Here is a tiny trained network, its code and every weight. The questions are about switching its units off for an input and a target symbol, where a switched-off unit gives its printed mean instead of its output.

import numpy as np


def w(rows, s, z=0):
    codes = np.array(rows[::2]) - 128.0
    scale = np.full(codes.shape[1], s)
    scale[-1] = z or s
    return codes * scale


def softmax(a):
    e = np.exp(a - a.max(-1, keepdims=True))
    return e / e.sum(-1, keepdims=True)


def log_softmax(a):
    a = a - a.max(-1, keepdims=True)
    return a - np.log(np.exp(a).sum(-1, keepdims=True))


def net(x, mask):
    ids = ['αεζηθμσφ'.index(c) for c in x.split()]
    T = len(ids)
    res = E[ids] + P[:T]
    u = 0
    for l in range(3):
        r = res
        for j in range(3):
            rows = slice(3 * j, 3 * j + 3)
            q, k, v = (r @ M[l][rows].T for M in (Q, K, V))
            z = softmax(np.where(np.tri(T) > 0, q @ k.T / 3**0.5, -1e9)) @ v
            o = O[l][rows]
            res = res + np.where(mask[u + j], z, o[:, -1]) @ o[:, :-1]
        u += 3
    return log_softmax(res[-1] @ U[:, :-1].T + U[:, -1])


Q, K, V, O = {}, {}, {}, {}
E = w([
[217,148,96,68,139],'α',
[91,132,141,11,157],'ε',
[185,4,159,61,68],'ζ',
[236,2,142,193,126],'η',
[41,105,139,104,116],'θ',
[67,85,116,232,146],'μ',
[160,167,251,177,218],'σ',
[127,67,123,60,212],'φ',
],0.013)
P = w([
[195,188,42,133,76],'0',
[127,163,155,87,155],'1',
[128,134,200,56,177],'2',
[137,126,225,67,169],'3',
[116,130,209,73,176],'4',
[122,130,197,73,184],'5',
[113,155,173,72,178],'6',
[100,143,147,63,184],'7',
[95,183,123,58,180],'8',
[82,203,74,61,187],'9',
[82,232,16,73,177],'10',
[86,197,36,84,213],'11',
[63,220,3,75,230],'12',
[78,249,4,93,251],'13',
],0.0042)
Q[0] = w([
[150,106,190,38,158],'0.h0',
[48,234,108,137,100],'0.h0',
[214,35,106,51,255],'0.h0',
[118,143,127,141,75],'0.h1',
[119,83,101,84,177],'0.h1',
[150,103,130,147,29],'0.h1',
[179,86,176,48,134],'0.h2',
[194,138,170,115,45],'0.h2',
[60,74,155,81,215],'0.h2',
],0.0091)
K[0] = w([
[165,96,106,56,185],'0.h0',
[77,141,214,101,133],'0.h0',
[178,135,42,104,170],'0.h0',
[116,134,136,132,44],'0.h1',
[162,115,121,161,139],'0.h1',
[118,63,202,112,60],'0.h1',
[169,167,108,97,114],'0.h2',
[179,156,255,165,45],'0.h2',
[85,181,49,19,112],'0.h2',
],0.0096)
V[0] = w([
[105,19,186,138,170],'0.h0',
[154,138,143,191,162],'0.h0',
[39,139,90,153,79],'0.h0',
[174,169,66,127,109],'0.h1',
[81,28,223,101,254],'0.h1',
[92,32,200,138,222],'0.h1',
[153,139,107,113,126],'0.h2',
[201,154,172,194,70],'0.h2',
[171,94,85,172,140],'0.h2',
],0.0071)
O[0] = w([
[173,119,2,125,136,166],'0.h0',
[133,137,169,93,91,112],'0.h0',
[119,75,149,103,168,52],'0.h0',
[172,73,199,115,136,103],'0.h1',
[143,200,24,152,89,254],'0.h1',
[135,197,65,129,102,213],'0.h1',
[106,67,91,137,172,138],'0.h2',
[129,32,181,141,110,50],'0.h2',
[132,60,127,128,150,109],'0.h2',
],0.0066,0.0082)
Q[1] = w([
[189,115,133,94,164],'1.h0',
[171,161,22,110,153],'1.h0',
[173,132,156,115,247],'1.h0',
[254,128,152,202,147],'1.h1',
[41,119,72,90,158],'1.h1',
[135,177,9,183,223],'1.h1',
[112,67,21,58,67],'1.h2',
[200,161,227,197,39],'1.h2',
[151,169,142,152,215],'1.h2',
],0.0079)
K[1] = w([
[79,116,129,215,146],'1.h0',
[77,209,127,159,156],'1.h0',
[7,184,66,139,54],'1.h0',
[84,48,94,49,126],'1.h1',
[113,246,117,165,126],'1.h1',
[24,195,60,164,175],'1.h1',
[99,88,38,38,72],'1.h2',
[255,20,226,135,176],'1.h2',
[122,172,160,181,184],'1.h2',
],0.0076)
V[1] = w([
[202,149,113,69,112],'1.h0',
[74,204,127,142,31],'1.h0',
[59,70,2,136,79],'1.h0',
[179,186,126,168,199],'1.h1',
[50,172,187,210,27],'1.h1',
[103,142,182,123,78],'1.h1',
[100,119,58,126,114],'1.h2',
[139,190,82,125,198],'1.h2',
[252,91,140,198,206],'1.h2',
],0.0079)
O[1] = w([
[145,147,149,2,155,172],'1.h0',
[158,182,200,144,88,157],'1.h0',
[46,160,71,168,47,138],'1.h0',
[197,170,105,127,175,199],'1.h1',
[161,117,203,217,123,60],'1.h1',
[146,100,207,152,126,74],'1.h1',
[180,151,186,169,130,182],'1.h2',
[176,110,124,79,140,248],'1.h2',
[118,128,42,112,198,91],'1.h2',
],0.0073,0.011)
Q[2] = w([
[125,254,35,131,15],'2.h0',
[18,143,129,216,198],'2.h0',
[144,75,192,107,72],'2.h0',
[83,78,213,172,195],'2.h1',
[233,78,82,100,187],'2.h1',
[201,142,76,227,41],'2.h1',
[184,41,52,39,15],'2.h2',
[250,192,67,3,184],'2.h2',
[137,141,28,58,106],'2.h2',
],0.0063)
K[2] = w([
[204,234,146,170,51],'2.h0',
[33,130,209,112,194],'2.h0',
[60,139,131,137,147],'2.h0',
[21,139,123,177,198],'2.h1',
[172,115,87,101,95],'2.h1',
[197,172,85,152,139],'2.h1',
[114,154,194,37,32],'2.h2',
[187,254,131,122,113],'2.h2',
[157,204,62,57,149],'2.h2',
],0.0076)
V[2] = w([
[255,81,101,64,109],'2.h0',
[169,80,78,189,114],'2.h0',
[126,103,192,102,57],'2.h0',
[143,126,193,134,159],'2.h1',
[88,189,148,146,212],'2.h1',
[122,75,104,132,44],'2.h1',
[109,83,158,69,36],'2.h2',
[151,176,156,124,122],'2.h2',
[169,114,85,121,156],'2.h2',
],0.0091)
O[2] = w([
[46,98,122,129,181,252],'2.h0',
[106,24,69,233,146,104],'2.h0',
[88,99,156,80,81,61],'2.h0',
[97,155,63,113,120,83],'2.h1',
[182,254,111,193,152,122],'2.h1',
[154,27,145,74,105,90],'2.h1',
[63,235,124,153,194,67],'2.h2',
[134,69,130,107,179,169],'2.h2',
[118,119,131,165,84,196],'2.h2',
],0.0085,0.018)
U = w([
[47,143,140,133,181,185],'α',
[107,190,136,48,121,16],'ε',
[102,107,108,61,90,114],'ζ',
[97,112,79,133,134,71],'η',
[108,168,142,116,49,254],'θ',
[96,161,93,172,87,185],'μ',
[211,128,172,107,186,100],'σ',
[92,179,2,87,91,95],'φ',
],0.007,0.0057)

Each question gives the input, a string of symbols that net reads in full, and the target symbol t.
The units are the heads (3 rows each of Q, K, V and O). Each row of codes is followed by its name. A weight is (code - 128) times the scale printed after its matrix; where a second scale follows, it is the last column's (O and U).
mask holds one flag per head, layer by layer. A switched-off head (its flag False) gives its mean, the last column of its rows in O, instead of its output. The means were averaged over made-up inputs and are rounded, as every weight is.
A unit's drop is (log p(t) with every unit on - log p(t) with that unit switched off) / (log p(t) with every unit on - log p(t) with every unit switched off).
The circuit of an input: a set's keep is (log p(t) with only the set's units on - log p(t) with every unit switched off) / (log p(t) with every unit on - log p(t) with every unit switched off). Starting from all 9 units, units are removed one at a time, each time the one whose removal leaves the highest keep (on an exact tie, the one counted first), for as long as the keep stays at least 0.8.
circuit, biggest first: the units of the circuit, biggest drop first
most important unit: the unit with the biggest drop
which heads matter: for each layer, one digit per head in row order, 1 if its drop is at least 0.15 and else 0, layers parted by /
drop of u: that unit's drop, to one decimal
input ε φ φ φ σ φ φ σ θ, target θ: circuit, biggest first : [1.h2, 2.h0, 1.h1]
input α θ φ, target α: which heads matter : 011 / 100 / 001
input α σ θ, target α: circuit, biggest first : [1.h0, 0.h1, 2.h0]
input ζ η α, target ζ: circuit, biggest first : [2.h1, 0.h2]
input φ ε φ, target ε: most important unit : 2.h0
input ζ σ σ φ φ φ φ σ φ σ φ, target σ: circuit, biggest first : [1.h1, 1.h0]
input α σ ζ, target α: circuit, biggest first : [1.h0, 2.h2, 0.h1, 2.h0]
input φ φ η, target η: circuit, biggest first : [2.h0, 2.h1, 0.h0]
input σ ζ φ φ η, target η: circuit, biggest first : [2.h0, 0.h0, 2.h1]
input ε φ φ ζ, target ζ: circuit, biggest first : [2.h1, 1.h1]
input η θ φ φ φ φ σ θ, target θ: circuit, biggest first : [1.h2, 2.h0, 0.h2]
input σ ε ε α, target ε: which heads matter : 001 / 101 / 101
input ζ φ ε, target ε: which heads matter : 011 / 101 / 101
input ζ θ α φ ζ α σ σ φ α φ φ φ σ, target φ: circuit, biggest first : [1.h2, 1.h1]
input φ ε σ ε φ, target ε: most important unit : 2.h0
input ε ε φ μ σ σ μ φ φ σ φ φ σ φ, target σ: circuit, biggest first : [2.h2, 2.h0, 1.h1]
input φ ζ σ σ σ σ σ ε η α, target σ: which heads matter : 000 / 110 / 001
input θ φ φ φ φ φ, target φ: circuit, biggest first : [0.h1, 1.h1]
input φ ε ε, target ε: drop of 0.h2 : 0.3
input α θ σ, target α: most important unit : 0.h1
input φ θ φ θ φ, target θ: drop of 2.h1 : 0.1
input α σ φ, target α: drop of 1.h1 : 0.2
input ε φ φ σ φ ε σ φ φ ε σ, target φ: drop of 0.h0 : 0.2
